Here is a tiny trained network, its code and every weight. The questions are about switching its units off for an input and a class, where a switched-off unit gives its printed mean instead of its output.

import numpy as np


def w(rows, s, z=0):
    codes = np.array(rows[::2]) - 128.0
    scale = np.full(codes.shape[1], s)
    scale[-1] = z or s
    return codes * scale


def f(y):
    return np.maximum(y, 0)


def log_softmax(a):
    a = a - a.max(-1, keepdims=True)
    return a - np.log(np.exp(a).sum(-1, keepdims=True))


def net(x, mask):
    res = np.array(x, float).reshape(1, 3) / 4 @ E
    y = f(res @ A[0][:, :-1].T + A[0][:, -1])
    res = res + np.where(mask, y, B[0][:, -1]) @ B[0][:, :-1]
    return log_softmax(res[-1] @ U[:, :-1].T + U[:, -1])


A, B = {}, {}
E = w([
[128,151,69,72,163,194],'x0',
[167,165,108,47,87,83],'x1',
[251,142,158,145,159,143],'x2',
],0.014)
A[0] = w([
[122,119,121,204,120,105,229],'N0',
[61,94,57,150,123,80,67],'N1',
[118,129,183,172,93,49,2],'N2',
[73,126,97,157,92,133,236],'N3',
[113,83,133,191,200,164,105],'N4',
[147,216,154,54,105,78,71],'N5',
[76,203,92,104,161,168,233],'N6',
[86,135,20,137,213,242,83],'N7',
[70,106,125,126,115,137,47],'N8',
[112,29,183,151,175,159,55],'N9',
[71,71,71,110,49,146,179],'N10',
[100,51,139,154,190,131,165],'N11',
[140,58,168,167,60,107,32],'N12',
[101,114,244,144,111,60,98],'N13',
[106,163,82,76,173,187,12],'N14',
[85,105,184,152,206,148,64],'N15',
[58,99,110,110,142,109,41],'N16',
[142,102,111,72,101,55,40],'N17',
[68,142,112,151,86,62,143],'N18',
[104,107,153,187,86,34,115],'N19',
[101,105,170,181,86,42,125],'N20',
[112,54,155,168,104,180,50],'N21',
[145,170,98,109,50,82,161],'N22',
[129,132,158,47,118,73,64],'N23',
[103,100,132,148,167,181,51],'N24',
[56,140,100,121,73,124,29],'N25',
[255,109,188,168,147,180,63],'N26',
],0.0089,0.0056)
B[0] = w([
[86,158,194,88,136,162,218],'N0',
[170,86,87,181,162,89,189],'N1',
[131,169,1,158,99,149,178],'N2',
[167,102,190,133,171,93,224],'N3',
[71,68,133,90,97,140,209],'N4',
[115,63,122,89,103,141,191],'N5',
[155,212,208,146,172,126,235],'N6',
[129,191,121,136,96,156,249],'N7',
[138,96,44,163,156,106,162],'N8',
[81,78,83,110,89,148,185],'N9',
[150,95,149,174,171,74,228],'N10',
[69,85,168,61,107,153,205],'N11',
[107,180,29,171,97,155,172],'N12',
[135,196,114,154,114,158,209],'N13',
[132,202,6,158,71,147,181],'N14',
[107,69,83,77,107,191,179],'N15',
[180,100,43,181,174,113,173],'N16',
[88,80,67,73,76,184,165],'N17',
[170,129,145,169,161,85,201],'N18',
[137,180,141,154,99,122,213],'N19',
[125,211,122,133,123,128,217],'N20',
[113,91,61,86,102,178,169],'N21',
[53,61,175,56,107,166,200],'N22',
[83,73,89,78,120,172,169],'N23',
[119,113,26,92,88,140,164],'N24',
[203,87,26,169,150,99,181],'N25',
[200,74,91,202,183,48,255],'N26',
],0.0084,0.0093)
U = w([
[189,69,96,163,198,57,73],'0',
[86,56,104,66,76,147,88],'1',
[134,238,93,141,96,129,71],'2',
[131,141,248,110,181,103,250],'3',
],0.017,0.013)

Each question gives the input, the list of numbers given to net, and the class t.
The units are the neurons (one row each of A and B). Each row of codes is followed by its name. A weight is (code - 128) times the scale printed after its matrix; where a second scale follows, it is the last column's (A, B and U).
mask holds one flag per neuron, in row order. A switched-off neuron (its flag False) gives its mean, the last column of its row in B, instead of its output. The means were averaged over made-up inputs and are rounded, as every weight is.
A unit's drop is (log p(t) with every unit on - log p(t) with that unit switched off) / (log p(t) with every unit on - log p(t) with every unit switched off).
unit that matters most: the unit with the biggest drop
top k neurons: the k neurons with the biggest drops, biggest first
drop of u: that unit's drop, to one decimal
input [8,-4,-4], class 2: unit that matters most => N7
input [5,7,-7], class 0: top 3 neurons => N10; N25; N6
input [8,-7,-5], class 2: top 4 neurons => N7; N6; N14; N22
input [5,2,-4], class 2: top 2 neurons => N26; N14
input [8,8,8], class 0: top 4 neurons => N26; N11; N4; N0
input [-6,7,-7], class 0: top 3 neurons => N18; N10; N25
input [7,-1,5], class 2: top 2 neurons => N7; N14
input [-5,6,0], class 1: drop of N22 => 0.4
input [-1,2,-4], class 0: drop of N25 => 0.2
input [3,3,1], class 3: drop of N13 => 0.1
input [2,6,0], class 1: drop of N1 => 0.0
